Here is a tiny trained network, its code and every weight. The questions are about switching its units off for an input and a target symbol, where a switched-off unit gives its printed mean instead of its output.

import numpy as np


def w(rows, s, z=0):
    codes = np.array(rows[::2]) - 128.0
    scale = np.full(codes.shape[1], s)
    scale[-1] = z or s
    return codes * scale


def norm(h):
    return h / np.sqrt((h * h).mean(-1, keepdims=True) + 1e-5)


def f(y):
    return np.maximum(y, 0)


def softmax(a):
    e = np.exp(a - a.max(-1, keepdims=True))
    return e / e.sum(-1, keepdims=True)


def log_softmax(a):
    a = a - a.max(-1, keepdims=True)
    return a - np.log(np.exp(a).sum(-1, keepdims=True))


def net(x, mask):
    ids = ['γεζθξπστψω'.index(c) for c in x.split()]
    T = len(ids)
    res = E[ids] + P[:T]
    u = 0
    for l in range(3):
        q, k, v = (norm(res) @ M[l].T for M in (Q, K, V))
        z = softmax(np.where(np.tri(T) > 0, q @ k.T / 4**0.5, -1e9)) @ v
        res = res + np.where(mask[u], z, O[l][:, -1]) @ O[l][:, :-1]
        u += 1
        y = f(norm(res) @ A[l][:, :-1].T + A[l][:, -1])
        res = res + np.where(mask[u : u + 12], y, B[l][:, -1]) @ B[l][:, :-1]
        u += 12
    return log_softmax(norm(res)[-1] @ U[:, :-1].T + U[:, -1])


Q, K, V, O, A, B = {}, {}, {}, {}, {}, {}
E = w([
[124,83,93],'γ',
[133,142,144],'ε',
[5,252,145],'ζ',
[119,75,133],'θ',
[146,122,111],'ξ',
[140,141,131],'π',
[133,95,80],'σ',
[123,86,153],'τ',
[122,74,127],'ψ',
[122,80,91],'ω',
],0.0046)
P = w([
[148,19,99],'0',
[150,119,33],'1',
[121,4,205],'2',
[200,141,78],'3',
[123,51,191],'4',
[182,129,117],'5',
[142,87,176],'6',
[168,127,138],'7',
[155,118,161],'8',
[157,132,154],'9',
[151,133,163],'10',
[155,139,157],'11',
[148,128,181],'12',
],0.0025)
Q[0] = w([
[246,22,131],'0.h0',
[149,58,61],'0.h0',
[254,189,205],'0.h0',
[108,12,96],'0.h0',
],0.0051)
K[0] = w([
[148,144,237],'0.h0',
[66,169,187],'0.h0',
[254,43,167],'0.h0',
[115,230,177],'0.h0',
],0.007)
V[0] = w([
[254,172,178],'0.h0',
[207,248,185],'0.h0',
[205,82,71],'0.h0',
[153,35,44],'0.h0',
],0.0021)
O[0] = w([
[172,29,139,145],'0.h0',
[132,3,82,32],'0.h0',
[233,133,200,222],'0.h0',
[224,149,251,248],'0.h0',
],0.0024,0.0015)
A[0] = w([
[133,66,75,122],'0.n0',
[101,86,168,131],'0.n1',
[53,128,183,125],'0.n2',
[176,56,152,127],'0.n3',
[59,142,106,60],'0.n4',
[89,130,124,113],'0.n5',
[83,184,110,124],'0.n6',
[169,113,91,58],'0.n7',
[131,252,70,42],'0.n8',
[71,85,32,5],'0.n9',
[80,146,38,100],'0.n10',
[60,126,167,142],'0.n11',
],0.0041,0.0028)
B[0] = w([
[223,140,173,185],'0.n0',
[159,97,92,173],'0.n1',
[172,167,79,148],'0.n2',
[190,162,105,255],'0.n3',
[169,201,146,130],'0.n4',
[92,181,132,131],'0.n5',
[85,184,50,138],'0.n6',
[119,196,160,138],'0.n7',
[113,53,163,139],'0.n8',
[87,5,33,136],'0.n9',
[107,120,193,135],'0.n10',
[194,191,104,146],'0.n11',
],0.0028)
Q[1] = w([
[126,134,2],'1.h0',
[182,189,85],'1.h0',
[158,164,155],'1.h0',
[137,151,187],'1.h0',
],0.0095)
K[1] = w([
[222,21,175],'1.h0',
[2,41,213],'1.h0',
[6,132,139],'1.h0',
[53,168,131],'1.h0',
],0.0051)
V[1] = w([
[79,245,102],'1.h0',
[180,88,48],'1.h0',
[131,2,67],'1.h0',
[149,203,32],'1.h0',
],0.0051)
O[1] = w([
[161,139,94,4],'1.h0',
[140,149,224,193],'1.h0',
[91,172,255,137],'1.h0',
[210,199,136,105],'1.h0',
],0.006,0.0035)
A[1] = w([
[188,172,172,121],'1.n0',
[147,210,119,87],'1.n1',
[60,172,107,113],'1.n2',
[115,178,157,128],'1.n3',
[69,67,149,162],'1.n4',
[114,173,121,81],'1.n5',
[3,109,116,251],'1.n6',
[44,198,74,172],'1.n7',
[93,96,158,179],'1.n8',
[65,176,104,156],'1.n9',
[171,83,159,104],'1.n10',
[164,79,62,116],'1.n11',
],0.0061,0.0018)
B[1] = w([
[98,72,147,252],'1.n0',
[77,124,186,152],'1.n1',
[187,89,108,142],'1.n2',
[104,89,122,175],'1.n3',
[110,204,92,198],'1.n4',
[127,95,140,136],'1.n5',
[72,163,3,153],'1.n6',
[182,8,54,151],'1.n7',
[79,159,92,217],'1.n8',
[190,70,116,144],'1.n9',
[111,96,104,250],'1.n10',
[107,128,186,155],'1.n11',
],0.0047,0.0032)
Q[2] = w([
[112,1,201],'2.h0',
[89,13,158],'2.h0',
[85,28,46],'2.h0',
[142,217,208],'2.h0',
],0.0081)
K[2] = w([
[78,59,82],'2.h0',
[95,91,50],'2.h0',
[142,151,34],'2.h0',
[96,92,247],'2.h0',
],0.011)
V[2] = w([
[27,167,55],'2.h0',
[77,205,253],'2.h0',
[31,52,52],'2.h0',
[181,61,111],'2.h0',
],0.0024)
O[2] = w([
[153,51,185,27],'2.h0',
[186,150,4,254],'2.h0',
[177,117,226,233],'2.h0',
[78,196,154,171],'2.h0',
],0.0027,0.00092)
A[2] = w([
[62,222,146,228],'2.n0',
[135,172,140,2],'2.n1',
[142,190,144,101],'2.n2',
[128,69,115,132],'2.n3',
[146,94,166,172],'2.n4',
[180,69,92,207],'2.n5',
[192,147,176,89],'2.n6',
[103,166,110,81],'2.n7',
[231,107,132,160],'2.n8',
[255,162,62,213],'2.n9',
[121,87,80,224],'2.n10',
[100,69,109,138],'2.n11',
],0.0056,0.0012)
B[2] = w([
[58,110,92,175],'2.n0',
[149,137,108,128],'2.n1',
[153,109,92,131],'2.n2',
[144,132,72,198],'2.n3',
[153,113,108,254],'2.n4',
[115,138,54,193],'2.n5',
[192,143,111,169],'2.n6',
[112,135,178,131],'2.n7',
[136,176,67,178],'2.n8',
[117,236,253,177],'2.n9',
[121,133,89,173],'2.n10',
[127,163,108,209],'2.n11',
],0.0051,0.0029)
U = w([
[131,97,203,112],'γ',
[135,108,11,216],'ε',
[138,187,131,47],'ζ',
[43,131,148,39],'θ',
[227,88,144,147],'ξ',
[190,94,94,6],'π',
[169,206,184,251],'σ',
[19,138,118,35],'τ',
[52,117,160,69],'ψ',
[119,99,222,206],'ω',
],0.011,0.0029)

Each question gives the input, a string of symbols that net reads in full, and the target symbol t.
The units are the heads (4 rows each of Q, K, V and O) and the neurons (one row each of A and B). Each row of codes is followed by its name. A weight is (code - 128) times the scale printed after its matrix; where a second scale follows, it is the last column's (O, A, B and U).
mask holds one flag per unit, layer by layer, with each layer's heads first. A switched-off unit (its flag False) gives its mean, the last column of its rows in O or B, instead of its output. The means were averaged over made-up inputs and are rounded, as every weight is.
A unit's drop is (log p(t) with every unit on - log p(t) with that unit switched off) / (log p(t) with every unit on - log p(t) with every unit switched off).
The circuit of an input: a set's keep is (log p(t) with only the set's units on - log p(t) with every unit switched off) / (log p(t) with every unit on - log p(t) with every unit switched off). Starting from the 12 units with the biggest drops (on a tie, the unit counted first), units are removed one at a time, each time the one whose removal leaves the highest keep (on an exact tie, the one counted first), for as long as the keep stays at least 0.8.
units of the circuit, in order: the units of the circuit, biggest drop first
unit that matters most: the unit with the biggest drop
top k neurons: the k neurons with the biggest drops, biggest first
top k neurons in layer l: the k neurons of layer l with the biggest drops, biggest first
input π ε τ γ ξ ε ε ε ζ γ ω ω ω, target τ: top neuron	(1.n4)
input γ σ ξ γ π ψ ψ ε π, target ε: units of the circuit, in order	(1.h0 0.h0 2.h0)
input ω ω ξ ε ω π, target ω: top 2 neurons in layer 1	(1.n0 1.n4)
input ζ ε ψ ε ε ξ ζ ψ ε σ ω τ σ, target τ: units of the circuit, in order	(0.h0 1.h0)
input ζ σ ε ψ, target ω: top 3 neurons in layer 0	(0.n0 0.n11 0.n2)
input ξ γ σ ζ ε τ ξ ω ε ξ τ, target ξ: units of the circuit, in order	(2.h0 0.h0 1.h0 2.n0)
input ε ω ξ π, target ξ: top 3 neurons	(1.n8 1.n4 2.n9)
input ζ γ ε, target σ: units of the circuit, in order	(1.h0 2.n9 0.h0)
input π θ ε τ τ ε γ σ τ τ γ, target τ: units of the circuit, in order	(1.h0 1.n4)
input ε ξ θ, target ξ: top 2 neurons in layer 0	(0.n7 0.n1)
input γ π ω ψ ε ε σ σ τ ε ζ ε ξ, target ξ: top 3 neurons in layer 1	(1.n7 1.n11 1.n6)
input ε τ ψ ε ψ ω ε ξ ξ π ε ξ ζ, target ε: units of the circuit, in order	(1.n7 1.h0)
input ξ ξ σ, target ξ: top 2 neurons in layer 2	(2.n9 2.n6)
input ε ω ξ σ θ π γ γ ξ ω, target ξ: unit that matters most	0.h0
input π ε γ, target ε: top 3 neurons	(0.n1 1.n1 1.n0)
input γ τ π, target τ: top 2 neurons	(0.n0 1.n4)
input τ ε ε ξ ε ω ω ε ξ τ, target ξ: top 2 neurons in layer 2	(2.n0 2.n9)
input σ ξ ψ, target ξ: top 2 neurons in layer 2	(2.n9 2.n6)
input ψ ε θ τ ξ σ ω σ ω γ, target ω: top 3 neurons	(0.n3 1.n6 2.n5)
input ψ ω ξ τ ω π σ θ ψ τ ψ ε ε, target ε: top neuron	(0.n3)
input θ π ε γ ω τ ε γ ξ ω γ ω ω, target ω: top 2 neurons	(0.n3 0.n0)
input ε ε ξ τ ω ε π ω τ θ, target τ: top 2 neurons	(0.n0 1.n4)
input ε ω τ σ ε ψ γ ε ω γ ξ γ, target ξ: top 3 neurons	(0.n0 0.n3 2.n9)
input ε ε τ ε, target τ: top 2 neurons	(0.n0 0.n3)
input τ ε ε ε ω, target ε: top 2 neurons	(0.n0 1.n0)
